Here is a tiny trained network, its code and every weight. The questions are about switching its units off for an input and a target symbol, where a switched-off unit gives its printed mean instead of its output.

import numpy as np


def w(rows, s, z=0):
    codes = np.array(rows[::2]) - 128.0
    scale = np.full(codes.shape[1], s)
    scale[-1] = z or s
    return codes * scale


def norm(h):
    return h / np.sqrt((h * h).mean(-1, keepdims=True) + 1e-5)


def f(y):
    return y / 2 * (1 + np.tanh(0.7978845608 * (y + 0.044715 * y**3)))


def softmax(a):
    e = np.exp(a - a.max(-1, keepdims=True))
    return e / e.sum(-1, keepdims=True)


def log_softmax(a):
    a = a - a.max(-1, keepdims=True)
    return a - np.log(np.exp(a).sum(-1, keepdims=True))


def net(x, mask):
    ids = ['αβγεζημσψω'.index(c) for c in x.split()]
    T = len(ids)
    res = E[ids] + P[:T]
    u = 0
    for l in range(2):
        q, k, v = (norm(res) @ M[l].T for M in (Q, K, V))
        z = softmax(np.where(np.tri(T) > 0, q @ k.T / 3**0.5, -1e9)) @ v
        res = res + np.where(mask[u], z, O[l][:, -1]) @ O[l][:, :-1]
        u += 1
        y = f(norm(res) @ A[l][:, :-1].T + A[l][:, -1])
        res = res + np.where(mask[u : u + 4], y, B[l][:, -1]) @ B[l][:, :-1]
        u += 4
    return log_softmax(norm(res)[-1] @ U[:, :-1].T + U[:, -1])


Q, K, V, O, A, B = {}, {}, {}, {}, {}, {}
E = w([
[145,85,133,123,121],'α',
[117,129,154,98,202],'β',
[149,58,63,108,80],'γ',
[82,135,119,161,111],'ε',
[149,130,121,193,106],'ζ',
[253,218,130,116,128],'η',
[145,134,95,116,192],'μ',
[169,138,223,193,146],'σ',
[69,138,117,62,141],'ψ',
[146,115,177,169,99],'ω',
],0.026)
P = w([
[220,96,101,72,170],'0',
[41,174,70,186,190],'1',
[211,117,111,53,110],'2',
[50,173,71,188,186],'3',
[219,92,77,16,107],'4',
[57,171,69,189,194],'5',
[227,63,66,2,107],'6',
[53,184,72,183,188],'7',
],0.0076)
Q[0] = w([
[158,59,108,143,164],'0.h0',
[190,80,184,227,148],'0.h0',
[173,255,173,169,192],'0.h0',
],0.0097)
K[0] = w([
[82,95,142,170,144],'0.h0',
[87,125,168,218,87],'0.h0',
[142,246,140,195,136],'0.h0',
],0.013)
V[0] = w([
[6,101,43,95,202],'0.h0',
[29,124,109,253,172],'0.h0',
[77,56,120,112,214],'0.h0',
],0.0051)
O[0] = w([
[40,205,44,187,126,103],'0.h0',
[254,39,146,127,212,253],'0.h0',
[179,103,197,11,81,100],'0.h0',
],0.0045)
A[0] = w([
[191,112,160,97,60,196],'0.n0',
[108,97,131,89,49,188],'0.n1',
[133,191,169,129,169,255],'0.n2',
[152,156,158,4,150,81],'0.n3',
],0.016,0.0041)
B[0] = w([
[36,89,88,65,176,253],'0.n0',
[143,250,141,180,157,159],'0.n1',
[59,112,218,55,173,224],'0.n2',
[96,68,70,252,112,189],'0.n3',
],0.011,0.0052)
Q[1] = w([
[255,171,183,194,129],'1.h0',
[85,173,132,174,59],'1.h0',
[53,95,162,174,141],'1.h0',
],0.021)
K[1] = w([
[228,93,185,151,19],'1.h0',
[37,196,116,130,4],'1.h0',
[39,147,219,201,197],'1.h0',
],0.011)
V[1] = w([
[118,99,111,172,2],'1.h0',
[62,84,45,53,149],'1.h0',
[246,190,158,135,73],'1.h0',
],0.0052)
O[1] = w([
[69,208,254,88,83,58],'1.h0',
[114,166,87,67,34,180],'1.h0',
[160,141,151,62,211,3],'1.h0',
],0.0092,0.0046)
A[1] = w([
[162,81,141,122,102,76],'1.n0',
[129,255,126,193,72,2],'1.n1',
[114,164,63,178,127,158],'1.n2',
[124,138,190,63,251,79],'1.n3',
],0.012,0.0073)
B[1] = w([
[103,42,82,153,65,120],'1.n0',
[194,52,252,137,116,154],'1.n1',
[205,169,187,114,126,254],'1.n2',
[132,137,88,65,24,169],'1.n3',
],0.013,0.0073)
U = w([
[124,75,205,27,113,141],'α',
[65,151,177,203,8,113],'β',
[25,107,139,86,177,242],'γ',
[235,175,166,79,69,128],'ε',
[162,165,115,24,232,134],'ζ',
[184,67,148,137,29,110],'η',
[164,142,120,209,196,109],'μ',
[45,33,174,194,134,10],'σ',
[144,241,119,30,63,99],'ψ',
[41,209,100,140,116,253],'ω',
],0.016,0.0051)

Each question gives the input, a string of symbols that net reads in full, and the target symbol t.
The units are the heads (3 rows each of Q, K, V and O) and the neurons (one row each of A and B). Each row of codes is followed by its name. A weight is (code - 128) times the scale printed after its matrix; where a second scale follows, it is the last column's (O, A, B and U).
mask holds one flag per unit, layer by layer, with each layer's heads first. A switched-off unit (its flag False) gives its mean, the last column of its rows in O or B, instead of its output. The means were averaged over made-up inputs and are rounded, as every weight is.
A unit's drop is (log p(t) with every unit on - log p(t) with that unit switched off) / (log p(t) with every unit on - log p(t) with every unit switched off).
The circuit of an input: a set's keep is (log p(t) with only the set's units on - log p(t) with every unit switched off) / (log p(t) with every unit on - log p(t) with every unit switched off). Starting from all 10 units, units are removed one at a time, each time the one whose removal leaves the highest keep (on an exact tie, the one counted first), for as long as the keep stays at least 0.8.
circuit, biggest first: the units of the circuit, biggest drop first
unit that matters most: the unit with the biggest drop
k most important neurons: the k neurons with the biggest drops, biggest first
top k neurons in layer l: the k neurons of layer l with the biggest drops, biggest first
drop of u: that unit's drop, to one decimal
input α ζ α ζ ζ α η, target ζ: unit that matters most -> 0.n0
input β ε ψ σ, target α: circuit, biggest first -> (0.n2, 1.n3)
input ε ω η, target ζ: 2 most important neurons -> (0.n3, 0.n0)
input ε ε α α μ ε ε, target ε: 2 most important neurons -> (0.n1, 1.n1)
input ψ ζ γ, target ψ: 2 most important neurons -> (0.n0, 0.n1)
input ζ ω ζ ζ η ζ ε, target ε: top 2 neurons in layer 1 -> (1.n1, 1.n2)
input ω σ ζ ζ ε ζ ε γ, target ε: 2 most important neurons -> (0.n1, 0.n0)
input β ζ σ ζ ε ε, target β: top 2 neurons in layer 0 -> (0.n0, 0.n1)
input ε ε μ, target μ: 3 most important neurons -> (0.n3, 0.n0, 1.n3)
input ε ζ ε ζ σ, target α: 2 most important neurons -> (1.n3, 0.n2)
input σ ζ μ ε, target β: 2 most important neurons -> (0.n0, 0.n1)
input ζ ζ ε η ψ, target β: top 2 neurons in layer 0 -> (0.n3, 0.n0)
input β β ζ γ α β ω, target γ: top 2 neurons in layer 0 -> (0.n0, 0.n3)
input ε μ ψ σ ε ε ζ α, target η: unit that matters most -> 0.n1
input ε μ ζ ε α, target ω: drop of 0.n0 -> 0.7
input ζ μ ζ ζ γ, target ψ: drop of 0.n2 -> 0.1
input ε μ ζ α, target η: drop of 0.n3 -> 0.1
